Below are the code and all the weights of a small trained network. Each question names an input and a class and asks about switching units off, where a switched-off unit gives its printed mean instead of its output.

import numpy as np


def w(rows, s, z=0):
    codes = np.array(rows[::2]) - 128.0
    scale = np.full(codes.shape[1], s)
    scale[-1] = z or s
    return codes * scale


def norm(h):
    return h / np.sqrt((h * h).mean(-1, keepdims=True) + 1e-5)


def f(y):
    return y / 2 * (1 + np.tanh(0.7978845608 * (y + 0.044715 * y**3)))


def log_softmax(a):
    a = a - a.max(-1, keepdims=True)
    return a - np.log(np.exp(a).sum(-1, keepdims=True))


def net(x, mask):
    res = np.array(x, float).reshape(1, 7) / 4 @ E
    u = 0
    for l in range(4):
        y = f(norm(res) @ A[l][:, :-1].T + A[l][:, -1])
        res = res + np.where(mask[u : u + 4], y, B[l][:, -1]) @ B[l][:, :-1]
        u += 4
    return log_softmax(norm(res)[-1] @ U[:, :-1].T + U[:, -1])


A, B = {}, {}
E = w([
[137,108,119,128,122,118,129,133,158],'x0',
[150,106,110,153,151,121,70,122,81],'x1',
[49,175,154,155,203,104,58,167,207],'x2',
[129,130,140,118,121,122,132,126,137],'x3',
[183,142,121,6,170,72,110,2,156],'x4',
[138,111,111,154,126,110,128,117,145],'x5',
[116,185,25,112,84,31,116,200,113],'x6',
],0.0063)
A[0] = w([
[28,61,206,147,182,164,103,121,158,131],'0.n1',
[78,170,156,131,253,36,102,79,184,44],'0.n2',
[68,203,30,143,25,140,57,202,184,84],'0.n3',
[37,197,96,59,249,102,29,31,224,3],'0.n4',
],0.0047,0.0045)
B[0] = w([
[26,64,115,122,147,147,25,55,169,225],'0.n1',
[53,137,92,213,2,145,226,133,103,203],'0.n2',
[196,196,223,113,157,72,120,115,71,248],'0.n3',
[244,63,203,145,30,149,140,254,80,252],'0.n4',
],0.0071,0.0031)
A[1] = w([
[196,142,163,127,215,158,181,43,150,5],'1.n1',
[117,128,128,171,132,85,95,205,64,2],'1.n2',
[133,115,124,173,188,102,135,130,52,229],'1.n3',
[190,48,178,149,94,254,155,67,131,159],'1.n4',
],0.0069,0.0011)
B[1] = w([
[138,119,39,22,2,62,26,217,145,152],'1.n1',
[149,139,169,127,96,93,174,60,144,210],'1.n2',
[132,121,119,144,97,127,132,210,192,166],'1.n3',
[233,232,164,191,142,99,91,138,176,254],'1.n4',
],0.0083,0.006)
A[2] = w([
[168,103,58,2,132,102,148,62,134,2],'2.n1',
[120,82,130,127,110,92,223,191,74,26],'2.n2',
[146,161,76,111,152,86,144,70,75,43],'2.n3',
[115,171,130,150,142,127,173,142,127,207],'2.n4',
],0.0086,0.00066)
B[2] = w([
[67,68,100,163,217,167,129,141,77,252],'2.n1',
[178,81,44,75,171,136,70,97,70,237],'2.n2',
[41,140,99,120,144,255,121,131,183,183],'2.n3',
[170,97,190,97,154,117,99,119,188,180],'2.n4',
],0.0095,0.0042)
A[3] = w([
[193,80,49,15,99,99,60,129,107,183],'3.n1',
[100,93,123,192,57,126,165,135,1,118],'3.n2',
[22,20,136,187,124,164,155,60,203,191],'3.n3',
[206,211,32,143,88,151,151,44,113,248],'3.n4',
],0.0064,0.0015)
B[3] = w([
[117,151,141,100,80,84,223,9,61,254],'3.n1',
[81,119,142,123,115,137,119,89,115,152],'3.n2',
[148,97,74,85,198,145,141,104,86,193],'3.n3',
[71,113,97,79,144,105,121,130,170,203],'3.n4',
],0.012,0.0058)
U = w([
[183,199,198,202,123,98,100,224,190,255],'0',
[111,171,57,63,54,70,159,58,83,20],'1',
[2,73,62,133,231,238,92,125,123,133],'2',
],0.0093,0.0019)

Each question gives the input, the list of numbers given to net, and the class t.
The units are the neurons (one row each of A and B). Each row of codes is followed by its name. A weight is (code - 128) times the scale printed after its matrix; where a second scale follows, it is the last column's (A, B and U).
mask holds one flag per neuron, layer by layer. A switched-off neuron (its flag False) gives its mean, the last column of its row in B, instead of its output. The means were averaged over made-up inputs and are rounded, as every weight is.
A unit's drop is (log p(t) with every unit on - log p(t) with that unit switched off) / (log p(t) with every unit on - log p(t) with every unit switched off).
The circuit of an input: a set's keep is (log p(t) with only the set's units on - log p(t) with every unit switched off) / (log p(t) with every unit on - log p(t) with every unit switched off). Starting from the 12 units with the biggest drops (on a tie, the unit counted first), units are removed one at a time, each time the one whose removal leaves the highest keep (on an exact tie, the one counted first), for as long as the keep stays at least 0.8.
units of the circuit, in order: the units of the circuit, biggest drop first
most important unit: the unit with the biggest drop
top k neurons: the k neurons with the biggest drops, biggest first
top k neurons in layer l: the k neurons of layer l with the biggest drops, biggest first
drop of u: that unit's drop, to one decimal
input [-5,8,-8,-6,5,1,6], class 2: most important unit -> 2.n1
input [0,-1,-7,1,4,7,1], class 2: top 4 neurons -> (2.n1 0.n4 2.n3 0.n3)
input [3,-8,0,-8,-2,4,-3], class 0: top 2 neurons -> (1.n4 2.n1)
input [-4,-3,-7,-4,1,-7,1], class 2: units of the circuit, in order -> (0.n4 2.n3 2.n1)
input [-4,-7,0,-7,2,-8,7], class 2: top 2 neurons in layer 1 -> (1.n4 1.n1)
input [-4,-2,-8,-3,8,7,6], class 2: units of the circuit, in order -> (2.n1 2.n3)
input [-7,-5,0,3,-1,6,-3], class 0: top 4 neurons -> (1.n4 2.n1 3.n1 2.n3)
input [-8,-2,6,-8,0,-2,6], class 0: top 3 neurons -> (0.n3 3.n1 1.n1)
input [-2,1,-4,0,0,-2,-4], class 0: top 3 neurons -> (1.n4 2.n2 0.n3)
input [-3,5,3,-1,5,6,0], class 0: top 4 neurons -> (0.n4 1.n4 3.n1 1.n1)
input [3,-8,7,0,3,-7,-7], class 0: top 3 neurons -> (0.n4 1.n4 2.n1)
input [-2,1,-1,-1,2,-3,6], class 2: top 2 neurons -> (0.n4 2.n3)
input [-6,-5,-3,8,-8,-6,0], class 0: top 3 neurons -> (1.n1 2.n4 3.n1)
input [8,4,-2,1,8,-2,3], class 2: units of the circuit, in order -> (2.n1)
input [2,-5,-6,1,-1,8,-8], class 0: top 2 neurons -> (1.n4 2.n2)
input [5,-6,0,-4,-8,8,2], class 1: top 2 neurons in layer 2 -> (2.n2 2.n1)
input [1,3,-2,3,1,-5,1], class 2: drop of 0.n4 -> 1.3
input [-2,0,6,-4,-2,-7,7], class 0: drop of 3.n1 -> 0.2
input [3,-2,-8,-2,3,-4,7], class 2: drop of 2.n3 -> 0.1
input [-6,8,-5,-5,-8,-8,-5], class 0: units of the circuit, in order -> (1.n4)
